Each row is followed by roughly how far along a hidden order it lies, from 0 to 10. A new part has a new order.
[  1  -2  -6   5  -1  -8  -5   1   2  -7  -7 -21  -2  -3  34 -23  -7 -21
  13  -2   3  36] : 5
[ -3   3   3   1   4  -7  -2   3  -2  -2  -6 -17  -2  -2  23  -7  -7 -14
   6 -13  -7  15] : 7
[ -3   8  -6  -3  -3 -15  -1   2   2  -8   1   4   0  -1  -1 -36 -11 -14
  25  29  -9  41] : 9
[  2  -2  -4   6   1  -2  -7  -4   4   3  -3 -24  -2   2  10  -7  -6  -1
  -5 -18   8  -6] : 2
[  4  -2  -7   4  -3  -4  -9  -2   2  -3   1 -22  -5  -1  18 -14  -7 -10
  43 -16  -1   3] : 3
[  5   0  -7   5  -2  -6  -5  -4   4  -1  -2 -18  -1   2  13 -16  -8  -5
  10 -11   8  -4] : 2
[  8  -2   2   1   4  13  15  -8   2  -2   1 -32  -1  -2  48  12   3   3
   7 -73   5   2] : 0
[  5   0   1   0  -4  13  13  -1   8  -5  -1  -2   1   2  33  10  -1   8
  35 -24  -3   1] : 1
[  0   5   1  -8  -9 -15   8  -1  -2   0   5  29   1  -2 -32  -4  -6   4
  34  70   1 -14] : 8
[ -5   0   7  -3   4 -10   1  -1 -10  -1   6 -34  -2  -2  19  -8  -4   1
  18 -32  -9   1] : 9
[ -4   5  -2  -3  -1 -13  -1   1  -1  -5   1  -9  -1  -1   1 -26  -8  -6
  17  13 -10  21] : 9
[ -5   3   4  -4   1  -9   4  -1  -8  -2   8 -16  -2  -1   1 -24  -4   4
  21  -2  -9   5] : 9
[  1  -3   7  -3  -5 -13   7  -2  -6  -1   5  31  -1  -1  -3   3  -2   3
  11  -7   2 -13] : 7
[  5   1   1   1  -5  -5   6   4   0  -7   5  33   2  -1  19  -4  -5  -5
  12 -40   5  15] : 5
[  0   3   0  -3  -4  -2   5   0 -16   1   3   5   0  -1  21  -1  -1  -5
 -15  14  -6  26] : 10
[  0   2   3  -3  -2 -10   1   1 -11   1   2 -10   1   1 -16 -27  -2  -2
  30  33 -11  14] : 10
[  5   2  -1   3   1  -2   5  -6   7   0   0 -25  -2   2   6   5   3   1
  10 -27   7   6] : 0
[ -4   4   0  -3   0 -12   0   1  -3  -6   3 -13  -1  -2  18 -24  -7  -7
  19   4 -10  22] : 9
[ -2  -2  -3   2   2  -7  -5   2   3  -5  -5 -24  -2  -1   5 -13 -11 -14
   5  22  -1  12] : 6
[ 1  4  2 -5 -6 -1  6  0 -7 -3  3 19  0 -5 11  1 -2 -8 18 29  6 21] : 9
[  5  -6   7   1  -2  17  14  -2  -2  -6   3 -19   1   1  53  18   0  16
  37 -70   1   1] : 1
[  5  -1  -6   5  -3  -5  -6  -4   4  -1  -1 -24  -2   1  24 -13 -10  -7
  15 -19   5   8] : 2
[ -5   3   4  -4   1  -8   2  -1  -6  -3   6 -23  -1  -2  11 -22  -3   1
  18  -7 -10   7] : 9
[  1  -4   5   2   0   1   4   5  -2  -2   5  22   2  -1  17  10   0   0
  -9 -60   6   4] : 5
[  5   0  -6   3  -3 -10  -8  -5   5  -1   1 -25  -2   1   7 -10  -9  -3
  24  -8   3  -8] : 2
[  5  -1   3   0   2  -7   7  -9   3   2   5 -34  -3   2  -9  18   4  14
  14 -34   5 -23] : 0
[  0   7  -2  -4  -8  -4  -4   0  -9  -3   1  28  -1  -1  -6  -5  -1 -10
   9  73  -1  22] : 10
[  3  -2  -7   4  -3  -2 -10  -3   2  -2   1 -24  -6  -1  13 -10  -6  -8
  39  -6  -1  -8] : 3
[  8   1  -1   2   3   5   7  -7   3   0  -1 -20  -1  -1  28   8   2   4
   6 -44   6   7] : 0
[ -5   5  -1   1   0  -6   0   1  -3  -3   4  -6  -1  -1   1 -26  -5  -4
   4   5  -8  18] : 9
[  6   0   2  -1  -6   6   3   0  -1  -8   2   0   3   3  30  11  -2   9
  34 -32   2  -1] : 2

Next part:
[ -2   4  23  12  28  38   2   3  29 -24  21  -4  17  44   4 -10  27 -38
  16 -15   0 -26  -4  36  -3   5 -27  -4  22   1  -8  60  -7  40  -9 -14
   3 -14 -18  -1 -33  14  22  22  -6  -3  11 -17  11   9  17 -42   1   7
  27 -22  10  -5  -1  19  24] : 8
[ 11   0  -5  -7   3  26   7  14   5  -3  11 -16   4  10   7 -25   8   6
  10 -23  10  13 -16   9 -14 -13 -15  -5  11 -10   2  24  20  -4   1  -7
   0   5   0   8  -7   2  -5   8 -11   4   2 -27   4   1 -10 -12  -9 -21
  12  -8   3  -1   8  12   5] : 1
[  16    5   50   18   45   33   13   -3   44  -26   24   -3  -14   32
   19    8   31  -75   41  -12    8 -100    9   37   51   19  -57  -19
   38    9   -2   84   40   42  -39  -24   17  -22  -22   27  -27   26
   15   36   22   32   10  -41   10   11    2  -64  -18    3   16  -13
    4   -8  -15   27   25] : 7
[ -2  -3   7  -7  -7  20   3   0  -4   3   9   1  16  10   9 -12   5   8
   7  -6 -16 -16   5  20 -27  15 -15  -1   9   6  -9   7   3  11 -14   5
  -7   4   2  23 -17  11  18   6  -2   8   8 -26   3   3  12 -27   7 -18
  23 -19   4  -2   4  19  11] : 0
[ 11   7  21  21  29  43   2   1  40 -24  19 -14  12  35  15   6  25 -52
  36 -15   5 -78  -5  37  -2  12 -33 -14  29  11   3  53  19  29 -21 -18
  19 -20 -16   4 -12  11  25  23   9   9  14 -39  19  13  28 -33 -10   2
  25 -17   3  -9  -3  17  19] : 10
[-18  15  12   4  24  40  10  11  21  -6  23 -29  29  31  -2 -12  22 -34
  18 -10   9   8 -15  12  15 -14  -2 -40  13 -29 -25  57  -7   7  -9 -12
  11 -20 -12   1 -35  -4  23 -12  -5 -11   0  -5  -4   8   1 -16  -8   3
  27   0   5  -3   7  13  30] : 5
[-27   5  27   2  27  46  13 -17   9  -1  14   9  27  38  13 -17  15 -18
  30 -13  -1 -36  21  52  17   5 -39 -11  32  11 -24  34 -14  40 -25   8
 -17 -19  -8  15 -28  39  18  19  17   8  19 -13  23  -4  27 -43  17   1
  20 -36   5  -9   4  15  12] : 3
[-18   5  -2  -8  -2  19  10  21   9  -5  15 -11  26  10  -7 -19   9 -17
  17 -17  -2  37  -7  12 -13   0 -22 -10  10 -33 -18  30   4   1   0  -6
  -4  -5  -5  12 -30   2  26   0 -14 -16  14  -8 -10  20  16 -41   2 -23
  33 -14  10  -3   9  23  13] : 1
[  6 -10  13  10  25  60  16   5   4  -5  18 -17  32  42  14 -20  15  -5
  20 -23   1 -11  -8  42  -7 -13 -28 -38  12   3 -23  39  -5  27 -12  -4
  -1 -13 -15  18 -38  12  55  11  -5   3   9 -19  -3   8  12 -54  -9  -3
  24 -21   3 -11   3  19  19] : 8
[ 11   8  35  13  16  50  15  -3  35 -13  27 -20   2  25  19   9  26 -47
  27 -15  -1 -85 -11  50   6  11 -29 -57  21  -4   8  77  32  28 -30 -23
  17 -23 -18  17 -23   3  37  31  20   7  13 -22  -6  23   3 -52 -22   0
  45  -3   3  -9  -6  23  40] : 7
[   1   12   31   23   28   29   12   -2   36  -20   24   -6   -5   16
   13   24   28  -64   32   -4   -6 -100    2   40   29   21  -33  -46
   29    3    2   83   29   25  -29  -21   25  -25  -19   23  -26    6
   41   23   23    7    8  -15   -7   15    9  -56  -20    4   21   -2
    6   -7  -13   20   35] : 7
[  0   1  21  13  26  49  -3   4  34 -23  24  -9  11  41   8  -3  23 -45
  26 -12   0 -46 -14  43  -6  -4 -15 -11  26   3  -8  54   2  36  -4 -18
   8 -13 -15  10 -28  16  36  22   3  15   1 -23   6  12   7 -32 -11   9
  15 -12   9  -5  -3  20  26] : 9
[-11   0   2 -13  -3  28   6  10   2  -2  14 -13  17  11   1 -19   0 -13
  17 -12  -5  10  -9  28 -23  -5 -15 -11  11 -16 -14  29  16   4   1  -2
  -5  -3   1  16 -22   7  27   9  -9   2  12 -23 -10  11  11 -43   2 -21
  31 -13   8  -2   6  27  12] : 2
[-31   4  15   2  23  27  13  13  28  -2  19   8  17  24  -4  -9  18 -33
  18 -13  -1  -6  16  19   8   1 -30   2  24 -21 -26  31  -9  13 -16   0
 -14 -10  -7   8 -32  17  21  -2   6 -11  10 -20   6   7  27 -33   9  -2
  31 -21   9  -5   8  15  15] : 1
